Read these off the table that follows.
1) Find the third entry on the diagonal from the top-right corner.
2) Find the third entry in reading order.
3) Find the fifth entry from the end, reading row by row.
4) Find the entry directly above the largest entry.
5) Find the entry in the top-left corner.
6) Find the top-right entry.
7) Find the 2nd smallest entry.
8) Find the bottom-right entry.
[[ -2  -8 -15   8   1  -3   6   4  -1   8   0  16   3  16]
 [ 11   8  14  -4 -12  10  -1   4   0 -10   1 -20  10  -8]
 [ 17   9   0   4 -17   4  15  18   6  12   6  -7  34  13]
 [ -2 -12 -23  13  -1   0   8   6  -3   7   0  22   5  25]
 [ 17   6  -6   7 -18   3  18  21   6  17   6  -1  38  21]
 [ 19   7   8   4 -23  16   6  14   0  -8   3 -18  25   5]
 [ -1  11  18 -12   5  -4  -6  -6   4  -1   0 -16  -4 -21]
 [  3  -8  -2   7 -11  18  -6  -1 -10 -23  -4  -4  -8   4]
 [  0  12   5  -9   8 -19   9   5  12  28   6   1  15  -4]
 [ -4 -17 -25  15  -1   3   6   4  -6   1  -2  25  -2  26]
 [  9   0  12   1 -16  23 -10  -2  -9 -32  -4 -21  -6  -9]
 [ 15  -3   0  10 -24  24   1   9  -8 -22  -1 -11  11  11]
 [  0  12   4  -8   8 -18   9   5  12  27   5   1  15  -4]]
1) -7
2) -15
3) 27
4) 5
5) -2
6) 16
7) -25
8) -4

Read these off the matrix that follows. Counting starts at 0.
1) Read off the top-left entry.
2) Read off the entry at row 1, column 2.
3) Read off the entry at row 0, column 2.
4) Read off the bottom-left entry.
5) Read off the entry at row 1, column 0.
6) Read off the entry at row 2, column 1.
7) Read off the entry at row 2, column 2.
array([[ 39,  38, -21, -18, -26,  15,  11,  -3,  11],
       [ 46, -12,  11, -13, -24,  11,  13,  -9, -13],
       [-18, -19,  42,  -9, -20,  13,  41,  31,   3],
       [ 11, -24,  14, -14,  45,  -8,  15,  11,  11],
       [  2,  20, -35,  37,   9,  31,  37,  -3,  29],
       [  8,  23,   4,  11,  49,  -2,  29,  40, -21],
       [ 11,  36,  11,  38,   0, -29,  -1,  11,  33],
       [ 33, -21,  49,  13,   0,  49,  -4,   0,  -6],
       [ 11,  11,  47,   0,  11,  47, -14,  15, -21],
       [-16,  36,  35,   2,   1,  49, -20,  34,  13],
       [ 39,  34, -35,  -1,   0,   4,  32,  36,   9],
       [-24,  25, -22,  34,  11,  28,  11,  35,  31]])
1) 39
2) 11
3) -21
4) -24
5) 46
6) -19
7) 42

X = [ -3 -30   2  -7 -21 -25 -29]
The first entry from the left: -3
Report the 5th entry.
Answer: -21
The maximum -> 2

[[140 144 121  81 187 110   4 112 137 144 119 129 113 159 118 181]
 [114 110 146 107 193 110  35  62 153 135 146  73 123 163 111 232]
 [ 96 120 139 110 190 110  36  87 144 122 138  79 112 147 116 250]
 [109  91 138  95 189 110  12  41 145 131 154  71 133 159 106 229]
 [130 123 139  98 192 110  25  77 150 142 136  94 121 166 113 208]
 [119 121 139 101 191 110  27  79 148 135 138  88 119 160 114 221]
 [133 117 135  89 190 110  13  69 147 143 139  96 125 167 111 200]
 [ 96 111 127  95 185 110  12  80 135 122 138  91 119 143 113 234]]
Read off the first entry in reading order.
140
Read off the entry directly above 189.
190
The last entry, reading row by row -> 234
The entry directly below 13 -> 12
Read off the entry just right of the smallest entry.
112
Read off the third entry in reading order.
121
The top-right entry -> 181
Read off the third largest entry.
232
The entry directly above 229: 250
Read off the largest entry in the first row.
187
Read off the entry directly below 154.
136
Read off the smallest entry.
4
Read off the second entry on the diagonal from the top-right corner.
111
The bottom-left entry -> 96
Read off the entry just right of 167.
111
The entry directly below 81 -> 107
Read off the entry directly below 71.
94
Read off the 2nd entry in reading order.
144
The third entry from the end, reading row by row: 143
The 3rd entry on the main diagonal -> 139

Read these off the row that follows.
1) Read off the entry just right of 72.
2) Read off the entry just left of -345.
[-704  545  -80 -213 -345 -394   72  -29   -6   16 -115   73   -9]
1) -29
2) -213

a =
66  32  44  74  43  53  34  60  54  48  41  57
42  60  61  46  79  57  68  54  48  61  58  45
42  74  62  35  55  55  71  42  50  57  72  54
63  30  45  69  69  49  37  72  60  54  24  45
54  70  56  44  20  54  57  36  51  47  76  67
45  75  60  36  40  54  68  39  51  53  75  59
68  34  42  69  43  48  32  65  62  48  31  54
66  54  46  54  16  49  40  49  62  44  53  65
38  76  65  35  61  58  76  40  46  59  77  53
61  31  46  69  73  52  40  71  57  55  27  45
45  49  58  55  89  57  62  61  48  62  47  41
64  59  47  48  17  46  43  48  64  44  53  64
53  70  56  44  20  54  58  35  51  47  78  67
64  31  44  74  52  53  36  63  54  50  37  53
Counting starts at 0.
Find the entry at row 0, column 2.
Answer: 44
Find the bottom-left entry.
Answer: 64
Find the entry in row 0 and column 1.
Answer: 32
Find the entry at row 1, column 0.
Answer: 42
The entry at row 2, column 0 is 42
Find the top-right entry.
Answer: 57
Find the top entry of the column that holds the smallest entry.
Answer: 43
The entry just right of the largest entry: 57
The entry at row 2, column 2 is 62
Find the entry in the bottom-right corner.
Answer: 53
Find the entry just right of the smallest entry.
Answer: 49
Find the entry at row 0, column 0.
Answer: 66
The entry at row 2, column 1: 74
The bottom entry of the column that holds the smallest entry is 52
Find the entry in row 1 and column 1.
Answer: 60
Find the entry directly below 24.
Answer: 76

[6 3 2 7 8 6]
The second smallest entry -> 3
Read off the entry just right of 2.
Answer: 7

grid =
[[  4  -6  13  -1  -7 -34 -15   3]
 [-17 -16  14 -15 -15  22   0  -5]]
Rows and columns are numbered from 0.
The entry just left of -34: -7
The entry in row 0 and column 2 -> 13
What is the top-right entry? 3
What is the entry in row 1 and column 2? 14
The entry just right of 0 -> -5
The top-left entry: 4

Read these off the grid that follows.
1) Find the 3rd entry on the main diagonal.
2) Find the entry in the top-right corner.
3) Find the entry directly above -17.32.
4) Find the first entry of the smallest entry's row.
5) Find the top-left entry.
6) Find the largest entry in the last column.
7) Find the entry directly above 117.89.
8) Find the second largest entry.
[[  71.36   88.29  169.36  101.06   97.93   86.15   87.17]
 [  73.55  102.42  190.06  -17.32   60.39  109.55  115.95]
 [ 208.24  117.89 -197.69  180.58  184.19  116.12  108.77]]
1) -197.69
2) 87.17
3) 101.06
4) 208.24
5) 71.36
6) 115.95
7) 102.42
8) 190.06

array([[-10,   2,  -8,  26,  12,  -1,  13,  13, -17,  30,  18,  17],
       [  8, -13,   2,  41,   3, -43,  13,  16,  -8,  48,  12,   3]])
Indices start at 0.
Which number is the entry just right of the smallest entry?
Answer: 13
Which number is the bottom-left entry?
Answer: 8
Which number is the entry at row 0, column 2?
Answer: -8
Which number is the entry directly below 17?
Answer: 3
The entry in row 0 and column 1 -> 2
Which number is the entry at row 0, column 0?
Answer: -10
The entry in row 1 and column 2: 2
Which number is the entry just right of 48?
Answer: 12
The entry just right of -1 is 13
Which number is the entry in the top-right corner?
Answer: 17
Which number is the entry directly above the smallest entry?
Answer: -1
The maximum is 48
Which number is the entry directly above 41?
Answer: 26

W =
3  5  0  6  6  4  4  2  2  3  4  4  4  3
4  2  2  4  2  4  5  4  2  4  4  4  4  4
4  4  4  5  3  3  3  3  4  3  4  3  4  3
3  2  4  4  5  3  2  4  3  3  2  4  3  3
4  4  3  3  4  2  4  4  2  4  4  5  6  4
2  5  4  2  5  4  3  5  3  4  3  4  3  4
3  3  4  4  3  3  4  4  5  3  4  4  5  4
3  6  4  3  2  4  4  5  4  5  4  4  3  4
5  7  4  4  4  6  5  4  6  4  5  3  4  4
4  4  4  2  4  4  4  4  4  4  3  4  4  4
Indices start at 0.
What is the top-right entry?
A: 3
What is the entry at row 2, column 2?
A: 4
The entry directly below the smallest entry: 2
What is the entry at row 0, column 1?
A: 5
What is the top entry of the column that holds the smallest entry?
A: 0
The bottom-right entry is 4
What is the entry in row 1 and column 1?
A: 2
What is the bottom entry of the column that holds the smallest entry?
A: 4
The entry at row 1, column 0: 4
The largest entry -> 7
What is the top-left entry?
A: 3
The entry in row 2 and column 1 -> 4
What is the entry in row 2 and column 0?
A: 4
What is the entry just right of the largest entry?
A: 4
What is the entry just left of the largest entry?
A: 5
What is the bottom-left entry?
A: 4

Read these off the row that follows.
1) Report the entry just right of -36.
2) Report the smallest entry.
3) Report the largest entry.
[  5  25 -36   0 -25   6   3  -8  -6]
1) 0
2) -36
3) 25
